Below is a small trained network, with its code and all its weights. Each question gives an input and a target symbol and asks what happens when units are switched off, that is, made to give their printed mean instead of their output.

import numpy as np


def w(rows, s, z=0):
    codes = np.array(rows[::2]) - 128.0
    scale = np.full(codes.shape[1], s)
    scale[-1] = z or s
    return codes * scale


def norm(h):
    return h / np.sqrt((h * h).mean(-1, keepdims=True) + 1e-5)


def f(y):
    return np.maximum(y, 0)


def softmax(a):
    e = np.exp(a - a.max(-1, keepdims=True))
    return e / e.sum(-1, keepdims=True)


def log_softmax(a):
    a = a - a.max(-1, keepdims=True)
    return a - np.log(np.exp(a).sum(-1, keepdims=True))


def net(x, mask):
    ids = ['ΓΔΛαβζητω'.index(c) for c in x.split()]
    T = len(ids)
    res = E[ids] + P[:T]
    u = 0
    for l in range(2):
        r = norm(res)
        for j in range(2):
            rows = slice(2 * j, 2 * j + 2)
            q, k, v = (r @ M[l][rows].T for M in (Q, K, V))
            z = softmax(np.where(np.tri(T) > 0, q @ k.T / 2**0.5, -1e9)) @ v
            o = O[l][rows]
            res = res + np.where(mask[u + j], z, o[:, -1]) @ o[:, :-1]
        u += 2
        y = f(norm(res) @ A[l][:, :-1].T + A[l][:, -1])
        res = res + np.where(mask[u : u + 4], y, B[l][:, -1]) @ B[l][:, :-1]
        u += 4
    return log_softmax(norm(res)[-1] @ U[:, :-1].T + U[:, -1])


Q, K, V, O, A, B = {}, {}, {}, {}, {}, {}
E = w([
[115,127,19,107,133,107,137,106],'Γ',
[95,147,138,158,151,137,185,200],'Δ',
[109,107,89,90,174,129,173,80],'Λ',
[81,143,98,98,206,116,174,71],'α',
[82,124,95,214,96,148,217,250],'β',
[111,193,62,131,124,104,103,143],'ζ',
[102,143,186,108,101,126,197,120],'η',
[37,173,102,122,182,138,41,128],'τ',
[75,74,89,144,63,127,89,44],'ω',
],0.014)
P = w([
[151,125,165,121,105,155,104,215],'0',
[85,61,141,131,52,3,147,206],'1',
[112,151,122,222,192,87,145,92],'2',
[144,135,168,82,59,213,163,144],'3',
[73,73,171,133,66,53,166,180],'4',
[133,150,116,205,137,128,147,33],'5',
[124,137,154,91,63,211,154,116],'6',
[66,78,133,146,65,64,157,171],'7',
[130,118,96,196,147,124,143,26],'8',
[94,124,138,92,81,198,140,111],'9',
[60,89,112,126,84,81,149,145],'10',
[138,108,93,205,183,116,117,25],'11',
],0.013)
Q[0] = w([
[111,15,157,110,150,1,104,157],'L0H1',
[37,93,109,120,95,168,151,115],'L0H1',
[151,144,187,9,118,117,64,182],'L0H2',
[125,165,125,136,179,243,100,110],'L0H2',
],0.0094)
K[0] = w([
[131,132,123,91,179,106,89,134],'L0H1',
[99,58,86,109,136,166,156,157],'L0H1',
[253,90,202,114,167,93,122,101],'L0H2',
[88,110,161,88,157,141,137,21],'L0H2',
],0.013)
V[0] = w([
[254,229,196,85,26,36,99,146],'L0H1',
[183,124,123,192,130,86,171,99],'L0H1',
[135,22,132,117,240,160,112,106],'L0H2',
[19,223,73,60,182,107,159,155],'L0H2',
],0.0055)
O[0] = w([
[63,102,54,216,211,157,171,129,29],'L0H1',
[96,206,206,27,66,163,190,184,109],'L0H1',
[58,24,25,158,120,176,202,73,2],'L0H2',
[1,171,101,119,111,130,182,178,251],'L0H2',
],0.0062,0.0048)
A[0] = w([
[76,132,105,152,101,183,96,98,209],'L0N1',
[102,89,254,150,145,138,180,78,145],'L0N2',
[109,50,84,103,101,111,54,169,5],'L0N3',
[142,178,133,233,79,140,183,191,114],'L0N4',
],0.0064,0.002)
B[0] = w([
[143,133,115,139,147,148,107,72,165],'L0N1',
[118,85,6,201,99,124,127,130,158],'L0N2',
[104,112,156,98,165,102,161,185,143],'L0N3',
[143,122,104,82,145,125,92,49,255],'L0N4',
],0.013,0.0078)
Q[1] = w([
[173,174,171,124,103,246,160,139],'L1H1',
[84,119,146,91,81,114,94,233],'L1H1',
[96,136,62,121,110,198,93,103],'L1H2',
[178,148,116,129,152,169,144,79],'L1H2',
],0.013)
K[1] = w([
[98,209,154,169,45,139,228,131],'L1H1',
[223,129,107,171,152,171,165,254],'L1H1',
[101,82,158,111,70,153,94,24],'L1H2',
[22,196,170,126,52,117,231,53],'L1H2',
],0.0089)
V[1] = w([
[150,179,104,140,252,162,140,121],'L1H1',
[166,73,136,122,196,76,184,63],'L1H1',
[68,81,178,119,149,89,92,117],'L1H2',
[81,135,107,159,43,78,135,142],'L1H2',
],0.011)
O[1] = w([
[181,165,63,184,135,142,153,191,122],'L1H1',
[152,130,16,186,169,32,154,134,1],'L1H1',
[176,186,76,112,9,71,107,49,68],'L1H2',
[110,81,136,250,125,94,67,89,212],'L1H2',
],0.014,0.0058)
A[1] = w([
[100,165,199,92,126,155,175,243,1],'L1N1',
[1,177,128,189,116,104,140,178,65],'L1N2',
[178,168,195,233,191,6,179,148,106],'L1N3',
[163,173,144,145,7,1,178,133,96],'L1N4',
],0.0093,0.0071)
B[1] = w([
[171,36,109,191,39,80,173,43,251],'L1N1',
[15,220,172,181,57,165,144,109,222],'L1N2',
[127,116,203,40,128,26,136,203,255],'L1N3',
[150,128,89,151,252,237,128,145,220],'L1N4',
],0.013,0.0044)
U = w([
[32,213,132,189,155,198,194,68,2],'Γ',
[154,138,89,16,89,122,229,131,174],'Δ',
[176,29,83,123,187,87,118,179,217],'Λ',
[176,68,122,175,109,108,2,9,115],'α',
[116,104,246,32,140,169,142,117,176],'β',
[146,73,157,242,27,63,150,147,79],'ζ',
[97,253,208,44,88,60,114,203,101],'η',
[231,139,125,159,160,207,76,149,174],'τ',
[63,83,19,24,186,149,180,76,150],'ω',
],0.0088,0.0054)

Each question gives the input, a string of symbols that net reads in full, and the target symbol t.
The units are the heads (2 rows each of Q, K, V and O) and the neurons (one row each of A and B). Each row of codes is followed by its name. A weight is (code - 128) times the scale printed after its matrix; where a second scale follows, it is the last column's (O, A, B and U).
mask holds one flag per unit, layer by layer, with each layer's heads first. A switched-off unit (its flag False) gives its mean, the last column of its rows in O or B, instead of its output. The means were averaged over made-up inputs and are rounded, as every weight is.
A unit's drop is (log p(t) with every unit on - log p(t) with that unit switched off) / (log p(t) with every unit on - log p(t) with every unit switched off).
The circuit of an input: a set's keep is (log p(t) with only the set's units on - log p(t) with every unit switched off) / (log p(t) with every unit on - log p(t) with every unit switched off). Starting from all 12 units, units are removed one at a time, each time the one whose removal leaves the highest keep (on an exact tie, the one counted first), for as long as the keep stays at least 0.8.
units of the circuit, in order: the units of the circuit, biggest drop first
top k neurons: the k neurons with the biggest drops, biggest first
k most important neurons of layer l: the k neurons of layer l with the biggest drops, biggest first
heads that matter: for each layer, one digit per head in row order, 1 if its drop is at least 0.15 and else 0, layers parted by /
input ζ Δ α β β ω β ω, target ζ: top 2 neurons	(L1N1 L0N4)
input α β ω β β Δ τ α, target α: units of the circuit, in order	(L1H2 L0H2)
input Δ Δ β β ω ζ ζ, target α: units of the circuit, in order	(L1H2)
input Γ Λ α Δ β ζ, target η: units of the circuit, in order	(L1H1 L1N3 L0N4 L0N2)
input α α β τ β ζ ζ Γ, target α: 2 most important neurons of layer 0	(L0N4 L0N2)
input Γ ω β Λ α, target Γ: top 3 neurons	(L0N4 L0N2 L0N3)
input ζ β η Λ ζ β β β Δ, target Λ: heads that matter	00 / 10
input Δ β β ζ Γ α β ζ ζ ζ Γ, target Δ: units of the circuit, in order	(L1H2 L0N4 L0H1 L1N1)
input ω Λ β β ζ ζ ω β ζ Δ β, target ω: top 2 neurons	(L0N4 L1N4)
input ζ η Δ ζ β Γ Δ η Γ α α, target ζ: units of the circuit, in order	(L0N4 L1N1 L1H1)
input ζ β Λ β β Γ α ζ α ω Δ, target ζ: heads that matter	10 / 00
input α β Δ α α Δ β η, target α: units of the circuit, in order	(L0H2 L1H2 L1N4)
input ζ β β η ζ, target ζ: units of the circuit, in order	(L0H1 L1N1 L1H1 L0H2)
input τ Δ τ ζ ζ β τ Γ ω β ζ Δ, target η: heads that matter	01 / 10
input Λ Γ Δ β Δ α β ζ ζ τ Γ ζ, target Γ: heads that matter	01 / 00
input β α β, target Λ: top 2 neurons	(L0N4 L1N3)
input ω α ω Γ Δ Λ ζ, target ω: heads that matter	11 / 11
input β τ β Λ ζ β ζ Λ β, target η: top 2 neurons	(L0N4 L1N3)
input β ζ ζ β η Δ ζ Γ, target β: top neuron	(L0N4)
input Λ Γ β α β η β ζ τ, target Γ: top 2 neurons	(L0N4 L1N2)
